Here is a tiny trained network, its code and every weight. The questions are about switching its units off for an input and a target symbol, where a switched-off unit gives its printed mean instead of its output.

import numpy as np


def w(rows, s, z=0):
    codes = np.array(rows[::2]) - 128.0
    scale = np.full(codes.shape[1], s)
    scale[-1] = z or s
    return codes * scale


def softmax(a):
    e = np.exp(a - a.max(-1, keepdims=True))
    return e / e.sum(-1, keepdims=True)


def log_softmax(a):
    a = a - a.max(-1, keepdims=True)
    return a - np.log(np.exp(a).sum(-1, keepdims=True))


def net(x, mask):
    ids = ['ΓΘΣΨαβδεζηλμξπω'.index(c) for c in x.split()]
    T = len(ids)
    res = E[ids] + P[:T]
    u = 0
    for l in range(2):
        r = res
        for j in range(3):
            rows = slice(4 * j, 4 * j + 4)
            q, k, v = (r @ M[l][rows].T for M in (Q, K, V))
            z = softmax(np.where(np.tri(T) > 0, q @ k.T / 4**0.5, -1e9)) @ v
            o = O[l][rows]
            res = res + np.where(mask[u + j], z, o[:, -1]) @ o[:, :-1]
        u += 3
    return log_softmax(res[-1] @ U[:, :-1].T + U[:, -1])


Q, K, V, O = {}, {}, {}, {}
E = w([
[137,176,155,87,67,131],'Γ',
[149,128,158,122,181,117],'Θ',
[105,110,115,170,139,86],'Σ',
[5,154,128,100,179,110],'Ψ',
[117,114,71,94,191,55],'α',
[129,139,45,110,23,102],'β',
[62,164,146,179,111,182],'δ',
[69,126,71,184,162,117],'ε',
[130,166,114,38,186,120],'ζ',
[134,140,143,155,173,150],'η',
[110,116,107,155,151,95],'λ',
[131,141,167,170,164,162],'μ',
[159,178,127,144,80,153],'ξ',
[14,126,173,92,147,75],'π',
[115,152,110,166,209,177],'ω',
],0.026)
P = w([
[95,48,97,66,146,240],'0',
[79,70,98,74,145,218],'1',
[74,90,107,90,148,198],'2',
[75,109,115,105,147,182],'3',
[80,126,122,117,151,163],'4',
[84,143,127,129,156,148],'5',
[90,158,133,141,157,132],'6',
[94,174,138,149,160,115],'7',
[100,188,146,161,162,101],'8',
[108,201,149,171,167,85],'9',
[112,215,154,179,170,71],'10',
[116,228,159,190,171,56],'11',
[120,240,163,201,176,43],'12',
[123,252,163,204,181,27],'13',
],0.015)
Q[0] = w([
[189,65,210,68,96,86],'L0H0',
[187,82,120,79,101,88],'L0H0',
[68,187,114,126,188,133],'L0H0',
[68,159,152,123,98,167],'L0H0',
[88,254,87,141,114,166],'L0H1',
[38,234,76,114,158,164],'L0H1',
[88,198,70,116,175,153],'L0H1',
[133,154,145,73,141,120],'L0H1',
[150,92,142,179,124,112],'L0H2',
[252,9,122,137,83,101],'L0H2',
[223,126,59,169,100,189],'L0H2',
[136,167,77,107,88,111],'L0H2',
],0.0099)
K[0] = w([
[96,4,180,126,130,166],'L0H0',
[106,50,117,123,123,176],'L0H0',
[109,215,123,185,135,85],'L0H0',
[110,135,127,124,135,101],'L0H0',
[129,220,147,146,140,96],'L0H1',
[105,204,134,170,126,77],'L0H1',
[153,179,83,132,132,60],'L0H1',
[102,185,100,148,118,121],'L0H1',
[130,127,104,95,127,154],'L0H2',
[102,65,100,100,115,193],'L0H2',
[160,33,108,89,87,155],'L0H2',
[170,122,125,138,100,136],'L0H2',
],0.016)
V[0] = w([
[104,199,44,79,73,121],'L0H0',
[106,127,114,40,39,122],'L0H0',
[128,101,111,87,126,208],'L0H0',
[188,211,162,131,124,175],'L0H0',
[96,234,73,119,146,111],'L0H1',
[137,132,110,118,140,193],'L0H1',
[98,84,60,76,29,143],'L0H1',
[100,215,59,126,44,126],'L0H1',
[141,228,97,61,198,195],'L0H2',
[139,161,113,55,164,70],'L0H2',
[214,70,254,113,69,118],'L0H2',
[52,199,34,139,176,243],'L0H2',
],0.0062)
O[0] = w([
[62,99,174,175,158,103,189],'L0H0',
[96,90,159,186,148,133,132],'L0H0',
[156,75,165,180,94,145,128],'L0H0',
[171,146,102,141,155,124,118],'L0H0',
[112,152,163,183,84,105,218],'L0H1',
[194,138,130,149,178,147,131],'L0H1',
[192,68,178,88,140,128,115],'L0H1',
[155,123,190,118,76,63,173],'L0H1',
[108,54,180,147,74,64,204],'L0H2',
[82,107,205,192,117,131,166],'L0H2',
[59,144,60,103,130,123,9],'L0H2',
[254,60,166,168,102,82,233],'L0H2',
],0.0063,0.012)
Q[1] = w([
[126,94,131,163,140,111],'L1H0',
[168,155,80,149,138,163],'L1H0',
[134,122,140,173,78,115],'L1H0',
[124,98,29,87,100,109],'L1H0',
[179,146,57,82,25,143],'L1H1',
[111,130,199,135,177,161],'L1H1',
[159,129,164,133,168,85],'L1H1',
[118,129,105,99,145,157],'L1H1',
[144,95,35,129,76,95],'L1H2',
[116,130,140,102,64,140],'L1H2',
[68,77,163,159,74,31],'L1H2',
[4,94,88,103,83,158],'L1H2',
],0.013)
K[1] = w([
[134,155,114,108,113,71],'L1H0',
[147,79,134,99,169,164],'L1H0',
[152,120,170,128,104,78],'L1H0',
[133,37,132,99,124,202],'L1H0',
[138,82,68,119,62,152],'L1H1',
[100,153,174,158,214,108],'L1H1',
[135,195,177,157,126,121],'L1H1',
[106,68,165,99,142,191],'L1H1',
[201,137,199,125,103,204],'L1H2',
[200,16,127,113,171,130],'L1H2',
[152,181,214,120,209,108],'L1H2',
[80,17,130,8,154,163],'L1H2',
],0.012)
V[1] = w([
[119,96,117,108,30,128],'L1H0',
[120,74,28,228,157,117],'L1H0',
[130,92,138,111,134,53],'L1H0',
[112,133,108,90,181,65],'L1H0',
[170,120,162,186,192,165],'L1H1',
[210,117,132,45,120,154],'L1H1',
[93,124,147,93,161,169],'L1H1',
[142,227,160,104,141,121],'L1H1',
[133,75,53,119,164,52],'L1H2',
[142,140,96,150,168,152],'L1H2',
[103,91,95,134,9,89],'L1H2',
[96,112,132,184,126,174],'L1H2',
],0.011)
O[1] = w([
[98,105,126,26,171,190,152],'L1H0',
[162,171,208,93,138,120,103],'L1H0',
[133,157,135,154,97,254,234],'L1H0',
[117,137,168,183,58,197,111],'L1H0',
[51,137,126,71,66,90,201],'L1H1',
[93,180,140,217,125,75,11],'L1H1',
[135,165,62,161,60,145,72],'L1H1',
[135,67,123,98,137,137,123],'L1H1',
[132,159,166,117,99,202,91],'L1H2',
[101,94,198,63,142,154,68],'L1H2',
[198,135,144,113,202,116,91],'L1H2',
[183,160,129,137,140,72,158],'L1H2',
],0.008,0.011)
U = w([
[117,151,77,54,72,101,186],'Γ',
[81,123,127,151,226,116,171],'Θ',
[112,148,131,105,107,104,141],'Σ',
[91,16,198,243,153,110,26],'Ψ',
[114,227,113,105,184,155,252],'α',
[254,6,131,86,44,155,103],'β',
[147,147,175,134,104,172,117],'δ',
[129,165,136,115,139,134,182],'ε',
[186,132,68,151,110,148,217],'ζ',
[38,195,125,142,170,116,151],'η',
[70,105,192,102,208,143,107],'λ',
[190,158,195,100,106,117,93],'μ',
[189,88,116,125,114,64,129],'ξ',
[67,94,93,149,211,159,191],'π',
[153,99,174,84,14,67,4],'ω',
],0.013)

Each question gives the input, a string of symbols that net reads in full, and the target symbol t.
The units are the heads (4 rows each of Q, K, V and O). Each row of codes is followed by its name. A weight is (code - 128) times the scale printed after its matrix; where a second scale follows, it is the last column's (O and U).
mask holds one flag per head, layer by layer. A switched-off head (its flag False) gives its mean, the last column of its rows in O, instead of its output. The means were averaged over made-up inputs and are rounded, as every weight is.
A unit's drop is (log p(t) with every unit on - log p(t) with that unit switched off) / (log p(t) with every unit on - log p(t) with every unit switched off).
The circuit of an input: a set's keep is (log p(t) with only the set's units on - log p(t) with every unit switched off) / (log p(t) with every unit on - log p(t) with every unit switched off). Starting from all 6 units, units are removed one at a time, each time the one whose removal leaves the highest keep (on an exact tie, the one counted first), for as long as the keep stays at least 0.8.
circuit, biggest first: the units of the circuit, biggest drop first
most important unit: the unit with the biggest drop
which heads matter: for each layer, one digit per head in row order, 1 if its drop is at least 0.15 and else 0, layers parted by /
input Γ β β β ε β β ω ζ δ ε, target ξ: most important unit : L0H2
input β π β Σ ζ Θ β β Ψ ζ ζ β ε, target λ: which heads matter : 000 / 010
input β ζ Θ, target Ψ: circuit, biggest first : (L1H1; L0H1)
input ζ ε δ δ ζ α ζ β ζ δ μ ζ Γ, target Γ: which heads matter : 001 / 100
input β Σ Θ ζ ζ β ω, target λ: which heads matter : 000 / 110
input ζ α ζ, target δ: circuit, biggest first : (L1H2; L1H0)
input ζ α β β Θ, target λ: which heads matter : 000 / 100
input Σ ξ Γ β ε β ζ β ζ ζ β, target ζ: circuit, biggest first : (L0H2; L1H1)
input ζ Γ δ Σ ζ Θ Θ β ζ π Θ, target ζ: circuit, biggest first : (L0H2; L1H0; L1H1; L0H0)
input ε ζ ζ α μ ζ δ ε δ λ, target ξ: circuit, biggest first : (L1H2; L0H0)
input β ζ α β Θ ε ζ μ ζ, target Γ: which heads matter : 000 / 010
input ζ λ β ζ δ ζ ζ Σ ζ ζ Σ δ, target α: which heads matter : 101 / 000
input ζ ζ ζ δ ζ ζ ζ δ ζ β β π, target π: circuit, biggest first : (L1H1; L0H2; L1H0; L0H1)
input ζ ξ Θ ε ζ ζ Σ β β α δ λ, target ξ: most important unit : L1H2
input β ζ ζ Θ ζ ε ζ ε ε, target μ: circuit, biggest first : (L0H2; L1H0; L1H2)
input ζ α ε ζ ζ δ ζ Σ β ζ ω ω, target ω: circuit, biggest first : (L1H1; L1H2)
input Θ ξ β Γ ξ ζ β μ, target λ: which heads matter : 000 / 100
input ξ ζ Σ δ α μ, target δ: circuit, biggest first : (L1H0; L1H2)
input ζ δ Θ δ δ ζ α μ Γ ζ η α δ β, target β: which heads matter : 010 / 010
input α η ζ β ζ β ζ Ψ, target Ψ: which heads matter : 001 / 100
input ζ β ζ λ η ζ δ ξ ε ζ π ζ ε μ, target μ: which heads matter : 000 / 111
input α Θ α δ, target δ: circuit, biggest first : (L1H2)
input δ ζ β λ ζ β Γ, target Γ: which heads matter : 101 / 100
input ε β π Σ ω Γ ζ, target π: which heads matter : 001 / 100
input ε Ψ ζ α, target Ψ: which heads matter : 001 / 010
input δ α ζ ε λ, target μ: circuit, biggest first : (L1H0; L0H2; L1H2)
input ζ ζ β Θ ζ ζ Ψ Ψ ζ ζ ζ ω Ψ ζ, target β: circuit, biggest first : (L1H1)
input Γ λ ζ ξ Γ ω β ε ε ζ, target μ: which heads matter : 000 / 101
